Each row comes from the steps of one walk. Every step used is in the known rows, and no mark comes twice. Write the walk behind each row, first mark first.
Each row is shifted at random along 5 fixed directions that mean nothing.
Known rows
nolate-momas-gemog-borenab: [  6.9   1.9   5.3   5.0   9.2  -9.2 -22.8   4.7   4.2  -4.5  -7.9 -16.3
 -26.5  13.7  -7.9  -1.3  13.1  14.4   3.3  -0.4  -6.4  -6.5  -7.4 -16.3
 -20.0  -6.7  -8.5   3.7   6.2  -4.2  -1.6  19.6 -20.9  30.3  29.6  11.7
  31.1  40.4 -31.7  -5.3 -23.4 -15.9]
zuvol-nolate-gemog-borenab-momas-laru-busa: [ -8.9   1.8  32.9  -2.6  26.1  -0.2 -27.4   6.6  37.9 -21.1 -10.6 -33.7
  -1.0  12.0  -0.2 -25.6  17.5  17.0  11.6  -4.8 -27.6  -5.8  19.6 -18.5
 -11.2 -25.7   0.1  -2.1  -2.0 -10.7  -1.1  22.1 -18.5  29.8  14.4   1.7
  15.1  18.0  -9.2  -6.9  -6.4   1.6]
zuvol-momas-borenab-laru: [ 31.5  24.6   3.0   0.3   1.3   9.8  14.1 -16.5  -4.4 -21.2  -3.4 -67.4
   9.2  -5.8   5.4   7.4  14.7  -0.6  -8.4 -13.7  -6.8  -9.5  35.4  -7.5
  -5.8 -12.7   4.2   4.3  25.7 -12.9  -5.3  17.6 -25.9  29.0  28.8  18.3
   4.3  27.5 -11.2  -9.8  -9.9  -9.4]
gemog-momas-laru-nolate-borenab-zuvol: [  2.9   8.8  19.0   2.7   4.0  -4.3 -12.4  12.1  20.8 -31.5 -14.1 -50.0
 -16.1  10.2  -6.2   3.9  13.2   3.1  -9.8   0.7  -3.2  -1.8  13.6 -15.4
 -22.9 -27.1  11.3   5.0  -0.6   5.3 -21.9  19.6  -9.1  32.2  30.9  -1.5
  13.4  52.2 -27.3 -11.7 -13.2  -2.1]
borenab-nolate-laru-momas: [  2.0   9.3  12.7 -19.4  25.2 -22.7   3.5  12.2  14.2 -14.9 -26.8 -26.9
   2.9  11.5  -1.1  -3.9  -0.1  -7.1 -18.6   7.7 -18.6  -9.7  21.2 -23.8
  -0.1 -39.8  20.1  13.5   6.6  16.2  -0.6  -7.8  -5.0  18.7  25.7   3.7
   5.1  27.6 -16.7 -23.3  -5.3  -1.0]
zuvol-gemog-momas-borenab: [-52.1  -5.5  23.5  -6.6  10.0  11.8 -30.4   9.7   6.3 -35.8   3.1 -36.0
 -15.2  15.1   0.1 -34.6   2.7  19.4  22.4  11.8 -42.0 -15.4 -14.8 -19.2
  -7.5  -9.6   3.4  22.0  10.6 -11.9   9.4  26.0  -6.2  33.5  16.0   9.9
  28.9  19.0   6.2   0.0  -3.3   9.9]
laru-momas-gemog-nolate-borenab: [-11.0  -3.7  20.4  -9.9  46.0  -7.6 -35.2  11.2  20.6 -10.2  -6.2 -45.3
 -42.6  12.0 -16.7 -16.6  11.5  -1.3  -2.0  16.5  -3.0   3.2  -8.0  -8.2
 -15.4 -12.2   3.9  -4.5 -10.8  12.1   3.3  20.5 -17.2   8.5  11.1  16.0
  12.7  44.6 -18.5   0.7 -14.8 -13.2]
momas-laru-nolate-gemog: [  7.9 -12.5  -6.7   4.8  11.7 -12.9  -1.3   7.5  32.0  -0.4 -12.7 -49.5
  -6.8   4.5  16.0 -14.0   9.4   5.3  -4.9 -10.3 -13.4 -14.1  17.3 -21.4
  13.8  -9.0  -9.6  -4.6  -1.3  -3.5   6.3  14.0  -8.0   5.7  -6.0 -15.8
   3.7  19.4  -6.0 -23.6 -24.5   6.0]
zuvol-busa-nolate-momas-borenab: [ 24.4   7.4 -13.6 -23.6  17.9   6.9 -13.7  -1.6  12.2 -33.9  -7.8 -19.6
  12.8  -5.7   9.1  -7.5  -1.7  -1.2   4.7 -19.2 -13.4  -8.8  17.3  -1.9
   1.5 -16.1 -27.6   8.3  -6.5  -7.8  11.2   6.9 -17.5  -2.1  -0.6   2.5
  12.7  16.0 -24.5 -15.3 -13.2 -15.4]
gemog-nolate-zuvol-busa-momas-borenab-laru: [ 34.1  11.7   2.2 -11.5 -16.5  -3.5 -19.7  -4.9  10.3 -51.5   3.5 -34.2
 -12.5  14.4 -14.7   6.6  18.4   1.6  -8.0 -26.6  -5.2  -4.6  12.3   3.7
 -27.6 -26.8 -19.3   6.2  -3.8 -12.8  -8.4  -3.6 -25.1  34.6  28.6   9.0
   7.0  36.5 -37.6  13.2  -7.7 -21.7]
nolate-laru-momas-gemog: [-19.7 -13.4  16.4   8.3  12.6   3.6 -18.1   3.2  35.9  13.6  -5.5 -24.4
 -26.3   5.5  -3.1 -47.8   4.8   4.8  16.6  11.4 -15.3  -4.1  -1.4 -20.8
  17.7   5.1  -7.1 -22.3  -3.7 -13.0  20.7  21.9  -9.1  21.1   2.0 -17.8
  12.3   5.5   8.5  -5.2   8.8  26.1]
gemog-nolate-momas-borenab-laru-busa-zuvol: [-11.8 -10.0  14.9  -1.7 -13.3  -7.7 -27.9  11.6  20.3 -46.3  -4.0 -54.3
 -12.5  21.4   1.1 -16.7   4.4  10.9  17.9 -13.8 -41.3 -23.1   6.8 -10.4
   0.5   0.4 -15.3  -2.0  -7.3   2.6   9.9  26.9  -7.4   6.9   2.8  -7.5
   9.9  16.6 -23.7  -6.2  -3.8  10.9]
borenab-nolate-gemog-momas-laru: [ 29.7   2.9  -5.3  36.0 -29.5  -4.8  14.3 -21.7  38.6  -2.1   4.1 -17.5
 -11.4   1.3  -3.3  -9.5  21.3  10.1   3.3 -28.8 -12.4   4.6  24.6  -2.4
 -15.2 -11.5  -6.4 -31.4  12.1 -16.1 -20.6   4.9 -28.8  67.0  22.9 -10.1
  15.3  45.6 -24.7   3.9  -8.6 -16.5]
momas-laru-nolate-borenab-zuvol: [-40.4  -0.8  45.2  20.7   7.9   7.7 -19.0  10.1  14.7 -14.5  -2.4 -62.6
 -17.8   2.0   5.2 -26.9  17.8  15.3  16.0  16.8 -22.7   9.0  -2.9 -26.6
  -1.0 -29.9  10.6 -14.5 -10.4 -14.5   0.2  42.2  -9.7  45.9  30.7  -8.2
  25.7  20.9   7.1 -22.5  18.7  29.1]
busa-momas-gemog-borenab-zuvol-nolate-laru: [ -4.6  -6.4  13.2  -3.3   9.5  -3.4 -24.3  -2.6  41.7 -32.9  10.0 -43.8
  -2.0   4.8 -10.1 -33.8   9.1  11.0  22.2  -0.4 -23.6  -6.1  12.8 -24.1
 -13.9   7.5 -25.6  -0.1  -4.2 -18.7   9.6  20.9 -20.1  17.9   8.6  -6.0
   7.7   0.7  -6.4  -3.4   6.7  19.6]
laru-momas-gemog-nolate-borenab-zuvol: [-26.7  -3.9  35.7  -3.3  36.3  -6.2 -34.8  22.0  23.8 -21.3 -11.5 -59.8
 -30.6  16.6 -15.2 -17.6   6.7   1.6  -0.4  22.7 -17.0  -7.8 -11.0 -19.5
 -13.0 -15.7  11.2   8.1  -8.1  10.1   6.7  18.6  -6.3  21.1  30.3  11.6
  22.6  46.8 -10.1  -9.9  -6.3   0.1]
zuvol-gemog-momas-borenab-nolate-laru: [-28.7  -8.1  12.0  -0.3  12.7  -0.3 -19.9  -2.5  27.0 -38.3   8.2 -25.8
 -16.1  11.9  -6.4 -33.4   9.2   9.7  22.9  -2.0 -34.7   1.4   7.4 -15.8
  -9.6  -5.5 -13.0   7.4  -7.0   0.8  -9.7  10.4 -23.8  39.9   9.7 -10.1
  11.5   6.3  -7.5  13.5   2.1   4.5]
momas-gemog-borenab-laru-busa-nolate-zuvol: [ 28.8  -2.2  24.0   0.9   2.5  -0.8  -5.4  -7.1  21.7 -12.8 -12.1 -46.5
  18.7   8.3 -10.8   8.2  20.4  12.6  -0.8 -17.5 -20.4  -7.6  19.8 -14.5
  -0.5 -18.7   6.7  -5.2   0.3 -10.1   6.0  28.2 -12.3  16.0  22.3   4.9
   8.3  33.5 -24.0 -23.8  -6.0  -6.0]
busa-nolate-borenab-momas: [ 27.8  12.3 -27.9 -17.0  18.5 -15.4  -4.3 -17.7  17.5 -29.1  -8.4 -16.7
   7.0  -4.7  -5.5  12.7  12.4  -4.7  -2.5 -20.1  -3.0  15.3  48.3  -2.8
  -7.4 -21.6 -20.1  -2.3  -6.9   4.4 -11.2  -5.1 -31.6  23.9  -4.2  -1.9
  -7.4  30.5 -32.8   8.6   1.2 -17.0]
gemog-nolate-zuvol-busa-momas: [ 23.7  16.8  20.7 -42.4  12.7  -3.6 -13.1   4.7  -2.0 -45.9  -6.9  -8.2
  -4.1  16.1 -15.4   5.2   8.2  -0.7  -8.2  -7.8 -13.3  -1.3   7.4 -10.0
 -27.6 -43.3   1.6   9.8   3.1  -6.0   1.7  -4.2 -11.2  25.4  26.4  27.7
  18.0  45.6 -34.8 -10.1 -17.5 -21.5]
zuvol-busa-nolate-momas-borenab-laru: [  5.4  19.4   9.3   7.5 -10.8  16.1 -15.4 -12.1   0.8 -30.3   5.3 -26.7
   2.0  -9.0   1.7 -15.4  13.5   3.6  14.0 -20.0 -15.0   9.8  12.4   4.4
  -8.6 -36.8 -19.3  -7.8   0.0 -35.6   5.1  23.3 -23.6  46.6  28.9   9.3
  29.5  21.9 -19.2  -3.9  12.4 -13.5]
borenab-nolate-momas-laru: [ 18.6   2.4  -5.5  16.8  -7.7 -12.3  10.1 -14.8  22.8  -5.8  -4.4 -29.5
  -4.5  -1.9   7.0  -9.1  10.8   5.2   3.4 -12.6 -11.1   2.7  28.3  -6.1
  -9.7 -13.9  -7.3 -16.8   0.3  -4.2 -16.9  10.4 -26.6  39.6  19.0 -11.3
  12.1  17.3 -22.8  -9.0  -2.1  -2.3]
momas-nolate-borenab-laru-busa: [-26.4 -22.5  14.5  11.1  14.0 -14.0 -28.5   1.4  11.4 -17.2 -14.8 -49.4
 -22.0  11.8   0.7 -13.1  18.4   9.3   0.7   9.4 -17.3  -1.7   5.9 -16.9
   0.9 -12.2   2.1  15.4 -17.4   9.2   1.0  13.9 -24.5  17.5  12.1 -10.5
  11.2  15.6 -27.7   4.9  -7.7   7.9]
momas-laru-busa-nolate-zuvol-gemog-borenab: [  5.6  -7.5   9.2   5.0  16.2   7.0 -32.1  -7.7  35.6 -21.8   6.9 -15.1
 -16.5  -2.6 -10.5 -16.6  32.1   9.6  20.6 -10.7  -1.1  19.0  10.0   6.3
 -24.2 -10.4 -25.4 -18.3 -31.5  -9.1  -7.2  25.4 -24.5  20.0   2.4   6.4
  -6.2  17.1 -15.5  -0.1   1.0  -5.4]
busa-momas-borenab-laru: [ 32.4  13.6 -31.8  -9.6  -6.6 -23.6   2.1 -18.1  10.9 -34.8  -6.9 -74.0
   9.0  -5.4   7.5   9.1   1.5  -4.3 -15.7 -17.0  -5.3 -23.6  33.8  -5.6
   0.0  -7.5  -4.5  19.4  16.3  -1.7   0.0   3.3 -19.8  -3.4   9.9   9.8
  -9.5  18.0 -24.3 -11.6 -15.9  -4.3]
busa-nolate-momas-borenab-laru: [ -4.2  -4.3 -24.0   4.6 -18.0 -10.4 -12.2  -8.7  13.8 -32.1  -3.6 -37.7
   1.4   6.4  10.1  -9.8   9.6   7.1   5.7 -18.8 -25.3 -10.7  18.3  -6.3
   2.1 -11.7 -32.1   4.0  -2.5 -13.9   6.5  12.9 -22.2  21.4   8.1  -8.2
  13.4  12.3 -22.9   2.1  10.2   3.2]
borenab-laru-busa-momas-gemog-nolate: [ -2.1  -5.5  24.4  28.6 -24.3   5.1 -16.0 -11.9  26.5 -11.4  10.9 -67.8
  -8.8   1.3 -15.5 -24.7  16.1   8.3  16.5 -14.3 -25.0  -6.0  21.6   0.9
  -0.7  -6.6  13.0 -20.7  18.7 -30.4   8.2  41.3  -3.6  37.6  12.8   0.5
   5.0  14.5  -6.4  -0.6   1.6   5.3]
borenab-laru-nolate-gemog-momas: [ 21.2  14.1  -6.2  19.6  -2.9   0.0  16.0 -19.9  25.1   1.0   8.9 -26.9
 -12.4 -10.3 -11.9 -11.3  25.4 -17.2   9.2 -26.6  -8.1  32.0  32.8   0.4
   1.5  -4.3  -1.0 -44.0  -3.7  -6.4 -17.0  14.8 -32.0  27.3  -9.2 -13.7
  -5.1   8.0 -30.0  10.6  -8.8 -12.7]
nolate-borenab-zuvol-gemog-momas: [-14.6  16.6   8.2  13.8   5.0   6.6 -21.5  -6.6  17.2 -29.3  10.8  -6.8
 -29.3  -1.6 -19.0 -11.4  22.4   0.9  26.2   4.9  -1.8  32.0   2.2  -3.4
 -34.6  -5.2 -15.6  -6.4 -10.7  -3.0 -20.7  -1.1 -35.0  72.1  28.7   3.9
  18.9  29.8 -23.9  26.3   3.1 -12.9]
laru-momas-gemog-borenab-nolate: [ 27.2   1.8   1.2  25.6   0.9   1.0 -16.9  13.9  27.5   6.6  -5.8 -44.8
 -18.5   1.5 -14.3   1.7  17.5   5.4 -11.8 -11.0   2.7 -11.6   0.3   0.6
 -19.2  -3.3   4.7  -4.3  14.0  -5.1  -4.5  17.5 -11.2  20.6  21.1   3.6
  -0.8  48.9 -14.0  -4.4 -15.8 -23.2]
momas-borenab-laru-nolate-gemog: [ -6.8  -1.5   7.4  30.0 -11.9   3.8  -2.1  -3.0  17.6  -4.6   4.1 -69.7
  -7.9  -2.1  10.1 -19.6  20.0   6.7   9.1 -16.6 -27.9  -2.4   6.7 -16.4
  20.9  -8.8  -2.9 -20.7   4.1 -17.0   5.2  26.9 -20.4  29.2   9.8 -16.3
  11.8   6.8  -1.0  -5.6   4.1  10.1]
zuvol-nolate-gemog-borenab-laru-momas: [  3.7  12.9  13.5  16.6 -36.3   9.9 -10.3  16.6  28.6  -9.0  -9.0 -22.0
   1.2  16.0   3.8 -20.0  22.8  20.1   6.2 -17.7 -26.3 -13.2   1.0 -11.8
 -11.1 -21.0 -14.0  -6.5  32.0 -39.6   9.3  11.2 -16.2  59.8  25.4  -4.4
  19.1  34.2  -7.3   2.9   6.7  -7.9]
laru-momas-borenab-zuvol-busa: [  8.8  18.7  14.9  15.6  10.9  25.5 -21.0  13.5  21.2 -11.5  -2.5 -52.8
 -13.5 -16.8  -3.2 -18.7   7.1  -8.4   2.8   1.5   3.1  -4.7  -6.7   4.5
  -5.1  -4.4   5.5  -8.3  -4.1  -7.0   3.4  12.9  -7.8  13.2  26.6   6.4
   7.6  23.0   3.4 -11.3   1.5  -0.4]
borenab-zuvol-momas-gemog-nolate-laru: [  6.7  -2.3  22.7  29.6   2.0  20.4 -12.1  -9.5  28.9 -13.3  25.3 -31.0
 -31.5   1.4 -26.0 -26.7  27.8   0.3  24.5  -6.8  -4.5  21.4  20.3  -5.9
 -26.9  16.4 -24.4 -30.2  -8.5 -18.5 -10.4  15.4 -25.6  62.8  26.1  -1.2
  12.3  18.5  -2.8  21.5   6.3   4.6]
nolate-laru-busa-zuvol-momas: [ 17.4   6.4  12.2   4.8 -11.8  15.2 -10.0   0.8  23.7 -11.4   1.4 -10.6
  -8.1  -3.3  -3.4 -18.8  13.5   0.6  22.0 -12.0  -7.1   1.7  19.5 -11.2
  -4.6  -1.1 -22.1 -23.4   7.5 -21.4  16.3  14.0  -9.5  38.6   3.1  -1.9
   0.2  21.1  -7.1  -2.5  -1.3   8.0]
busa-zuvol-gemog-nolate-borenab-momas-laru: [ 24.6  13.2  -0.8  -1.2  -1.4  -5.0 -15.3 -11.9  31.6 -45.4  17.0 -40.8
 -16.4  -6.2  -5.6  -9.6  17.9   6.1  29.1 -24.8  -5.2  19.2  36.9   2.3
 -27.6  -5.4 -41.1 -15.7  -9.4 -18.4 -16.9  15.2 -31.8  51.7  -2.0   1.5
  -3.6  45.2 -13.1   9.5   0.8 -12.2]

Which walk is each row?
[ 21.5  -5.4  12.6  28.9 -23.9   8.5 -22.4   6.1  29.4 -20.6  -5.1 -15.8
 -14.3  18.5 -14.1   6.6  34.2  19.3  -1.4 -22.3  -7.0  -8.1   8.6  -3.6
 -34.4 -11.6 -15.8  -5.0  -0.8  -9.0 -14.2  13.1 -26.7  53.8  31.7 -10.7
  -3.5  35.8 -28.3  12.3  -4.7 -15.1] | gemog-borenab-nolate-zuvol-momas-laru-busa
[  4.2  -0.9 -11.5  29.2 -28.3   6.7 -11.1  -4.8  53.7 -25.0  15.4 -65.2
  -9.2 -18.4   6.8 -31.8  17.6   4.3  30.7 -16.9  -7.8   7.1  22.2  -7.5
  -1.7   7.2 -39.4 -20.7   4.9 -36.2  -5.7  28.1 -25.1  48.1  -5.7 -31.9
 -10.4   9.4   2.4   2.7  10.1  11.6] | busa-momas-laru-nolate-borenab-zuvol-gemog
[ 50.2  23.1  10.2  22.8 -32.9  29.9  -0.9 -14.9  28.7 -20.2  20.4 -56.6
   0.4 -19.6  -7.8  -6.6  24.2  -0.4  15.1 -32.6   2.8  11.4  23.5  20.7
 -26.7   1.1  -6.4 -40.2  12.1 -28.7 -15.9  29.7 -20.6  30.0   8.4   8.5
  -1.3  32.2 -17.0  11.3   5.3  -9.3] | gemog-momas-borenab-laru-busa-zuvol-nolate
[ 37.5   1.6  13.2 -19.5   2.2   7.1 -12.7  24.2  23.3 -24.0 -15.0 -44.0
  15.9   6.6  -2.2   5.9   6.5   3.7  -8.8 -20.8 -14.4 -21.8   2.1 -25.6
   0.7 -24.7  -9.0  13.2  14.4 -19.7  14.4  17.9  -4.6   4.6   6.9 -11.6
   5.1  36.6 -22.6 -24.9 -26.7 -15.5] | laru-nolate-zuvol-busa-momas-gemog-borenab
[ -5.8   0.5  15.4  -0.8   5.0   3.6 -36.0  11.4  32.5 -40.6   4.9 -33.6
 -11.4   2.9 -11.4 -14.5  11.5   4.9  32.6 -14.5 -23.8   5.1  19.8  -3.8
 -12.3  -5.5 -20.7  -4.0  -4.6  -7.9   3.2  15.5 -11.8  39.8  -9.0  -6.0
  -4.0  28.4 -11.6  12.5  -4.6  -8.0] | laru-busa-zuvol-gemog-nolate-borenab-momas
[ -6.8   0.2  33.0   7.0   7.8   6.9 -49.7  13.2  24.0 -17.3   9.9 -27.4
 -28.6   8.7 -18.3 -25.0  26.6  15.0  10.7   4.5  -0.6   4.7  -8.2  -9.2
 -40.6 -29.4 -12.1   0.0   7.9 -31.8   4.8  24.4 -12.1  48.1  32.1  20.8
  21.9  29.3 -11.5  13.8  -1.0  -6.4] | zuvol-nolate-laru-busa-momas-gemog-borenab
[  5.1  -2.2  -8.8  40.9 -16.7  11.2 -48.1  11.1  29.1 -30.4  25.7 -37.8
 -36.1  -9.2 -18.2  -2.8  25.4  -1.2  15.7 -20.8   8.1   7.7  -9.9  21.3
 -50.4  -1.2 -29.6   0.8  -7.2 -14.6  -9.1   5.7 -14.7  48.1  12.9  11.1
   0.4  43.1 -18.1  36.4 -13.7 -31.2] | laru-busa-zuvol-gemog-momas-borenab-nolate
[ 23.0  -2.2   8.2   9.9   4.0   9.4  -8.4  19.5  43.5 -10.9 -19.1 -30.7
  -5.5  -2.7   2.1 -21.7  10.6  -0.5   3.4 -13.3 -16.1 -15.3   2.1 -14.7
   9.5   8.9 -11.2  -4.8  -3.2  -2.6   3.9   6.3 -17.2   3.6   7.0 -16.2
   2.7  37.7 -17.2 -22.9 -20.4  -7.1] | laru-momas-nolate-gemog-borenab-zuvol-busa
[-27.1   3.2  23.2   1.9   7.8 -12.9 -25.0  -2.6  20.1 -38.1  -8.3 -47.7
 -13.9  12.8  -0.6 -16.6   5.3   3.6  10.0  -1.9 -36.2 -14.9  -5.0 -22.4
  -1.8 -22.6   3.6   4.2  -5.9  -0.1  16.3  18.4 -14.6  23.8  22.5  14.8
  30.0  40.4 -26.3 -11.4 -13.7   0.3] | nolate-gemog-momas-borenab-laru-busa-zuvol
[ 24.1  -6.0   6.3   3.4  14.6   1.6 -26.4   4.7  29.8 -29.2  -0.9 -20.9
   1.8   7.7 -17.1  -4.0  12.2  10.1   6.7 -17.2  -7.7  -5.6  16.8 -11.0
 -14.9   1.4 -26.9  11.9 -18.2  -5.9   4.4   6.6 -11.7  18.1  20.0  -4.3
   8.2  24.3 -18.3 -10.2 -11.1  -7.0] | momas-gemog-borenab-zuvol-busa-nolate-laru
[-16.4  -3.4  23.9  14.6  17.2  14.7 -18.0  -9.1  40.0 -22.9   5.4 -36.2
  -5.0  -8.5  -9.0 -29.7  16.0  -1.6  25.5  -5.4 -32.9   8.9   5.2  -8.3
   4.3  -6.4   3.2 -32.6 -18.1  -0.5   5.9  27.2 -13.5  17.1   8.3   6.4
  15.8  19.7 -12.4 -11.0   4.8   6.8] | laru-busa-nolate-gemog-momas-borenab-zuvol
[ 40.6  -1.1  16.5   9.7  -4.2   0.7  -4.6  -7.3  40.0  -8.3  -4.3 -48.0
  10.5  -5.2 -12.1   0.2  15.9   5.4   4.6 -18.3 -14.8  -9.1  15.0 -12.3
  -4.3  -9.3   8.4 -19.0  11.9  -9.5   0.8  24.1 -16.3  19.3  13.8  -2.6
  -2.9  30.6 -25.5 -17.4 -13.4 -11.2] | laru-busa-momas-gemog-borenab-nolate-zuvol
[-12.3   6.5  14.4   3.3  -2.7  -5.3 -35.7   6.9  10.0 -35.9  12.4 -38.2
 -13.5   9.2  -4.5 -13.9  16.1  10.9  18.8  -4.8 -15.5   3.9  -5.6 -11.3
 -42.5 -17.2 -39.2   9.0  -7.3 -31.0  12.7  21.8 -25.0  38.0  21.7  15.7
  32.1  28.7 -21.9   8.9   4.7  -4.9] | busa-zuvol-nolate-momas-gemog-borenab-laru
[ 29.4  -6.7  -7.7   6.4 -21.9  11.7 -22.6  16.4  40.0 -30.6   7.0 -43.7
  -7.2  -2.0   5.2 -13.5   8.6   7.3  29.9 -29.3 -18.1 -17.0   8.2   3.6
  -4.4  22.4 -39.0 -11.8   6.1 -12.0   5.9  16.6  -6.5  14.8 -16.1 -10.7
  -6.0  26.6 -11.9   0.2 -19.7  -9.7] | laru-busa-zuvol-gemog-nolate-momas-borenab
[ 42.3   0.1   1.0  36.6 -13.5  15.4 -26.0   7.8  29.3 -13.6  13.1 -45.1
 -11.2  -7.1 -17.4  12.0  25.4   4.0   6.9 -29.3   6.1  -6.0  11.7   7.4
 -38.1   7.6 -24.6  -7.2  10.5 -19.5   3.0  20.4 -14.9  35.6  11.8   8.5
  -7.5  49.8 -20.0   9.3 -23.5 -31.6] | laru-busa-zuvol-momas-gemog-borenab-nolate
[  1.2  17.1  25.6   8.7  -3.6   9.4 -13.1  -2.5  21.5 -38.9  -3.1 -21.4
   2.9  -0.1  -7.3 -11.7  11.1   4.3   4.5 -10.7 -15.0   1.6  12.0  -7.9
 -25.5 -43.0  -4.6   4.6  -1.5 -28.0  -0.3   8.2  -7.0  62.0  50.2  19.8
  39.8  58.3 -16.7 -20.1  -3.3 -12.5] | borenab-zuvol-busa-nolate-gemog-momas-laru
[ 26.9   2.3   1.9  10.4 -17.6   6.0  -6.8 -15.0  25.6 -33.9  16.3 -55.8
  -7.5   3.4  -6.6  -6.4  17.0   7.0  22.1 -26.4 -14.1   0.9  29.4  -7.0
 -17.4  12.1 -45.0 -15.3   6.2 -28.4   9.8  24.1 -33.1  46.1   0.2  -4.3
   3.5  40.5 -18.3  11.1  -2.2  -9.0] | busa-zuvol-momas-gemog-nolate-borenab-laru
[  2.6   4.5  40.1  -6.0 -12.9  13.7 -17.3  28.4  26.3 -39.0 -19.9 -52.5
  10.7  20.8   0.0  -8.5   3.3  15.9  -5.9   0.9 -27.7 -35.3   4.9 -23.5
 -12.5 -24.6  18.7  21.9  23.8  -5.7  -3.5   9.8  12.1  35.3  46.6   2.5
  26.5  41.4  -8.4 -14.7  -5.2  12.9] | gemog-momas-borenab-zuvol-nolate-laru-busa
[-14.1   3.6  12.1   3.8  -1.0   2.9 -17.7  -7.3  26.3 -46.0  22.8 -30.0
 -14.8  -3.4  -5.4 -30.1  11.1   4.6  35.1 -10.5 -28.2  13.3   4.8 -11.4
 -21.4  -6.0 -31.7 -10.7 -12.7 -15.2  -1.4  16.2 -25.9  44.6   6.0   1.6
  12.6  24.1  -6.4   7.5  11.9   4.1] | busa-zuvol-gemog-momas-borenab-nolate-laru
[ 17.1   5.1   4.6  18.9  -9.8   4.0 -33.7   2.4  20.0 -37.5  10.0  -6.8
 -30.8  -1.3 -23.0 -12.5  27.0   4.7  11.6 -14.8   5.4  12.9   4.6  -1.8
 -35.8  -0.6 -28.3  -0.6 -18.8 -12.0 -15.9   4.8 -28.9  36.1  28.7   0.4
   3.0  27.6 -31.4  10.0  -4.0  -8.2] | gemog-borenab-zuvol-busa-momas-nolate-laru
[-11.8  13.4  31.0  -6.8  27.9   5.9 -25.7  -4.5  22.4 -30.4   4.1 -34.1
 -13.4  -8.0  -2.3 -36.3  12.0   3.9  21.2  -5.9 -22.4   8.9   3.2 -16.7
  -2.7 -32.0  -5.3 -16.3  -8.8 -24.2  11.7  44.9 -22.9  14.3   5.4   9.1
  13.8  17.6 -13.2 -29.4  -9.9  -4.0] | zuvol-busa-momas-laru-nolate-gemog-borenab
[-20.4 -14.2  21.7   2.9   2.6  10.7 -35.1  12.2  30.5 -32.7   2.4 -35.2
 -18.0  -0.9  -1.4 -27.2  11.6   9.1  32.2   0.1 -24.2   0.4  -7.2 -12.8
 -11.6   0.2 -19.2   0.9  -6.2 -12.1  10.7  26.2 -13.8  26.3  -7.3  -2.7
  11.8  38.5 -15.2   1.6 -11.3   0.0] | laru-busa-zuvol-gemog-momas-nolate-borenab
[ 19.5   9.6  -1.7 -27.1   1.9 -11.3  -9.2  19.3  25.7 -51.1 -13.1 -56.3
   8.1   4.9  12.4   6.8  -0.6   4.1   2.7 -13.4 -13.0 -17.0  18.7 -21.0
 -16.0 -22.2 -24.8  27.3  12.8  -9.6   1.4  13.8  -6.1  18.9  -0.9   1.3
   3.8  62.7 -20.3 -23.8 -28.4 -14.3] | busa-zuvol-gemog-momas-laru-nolate-borenab
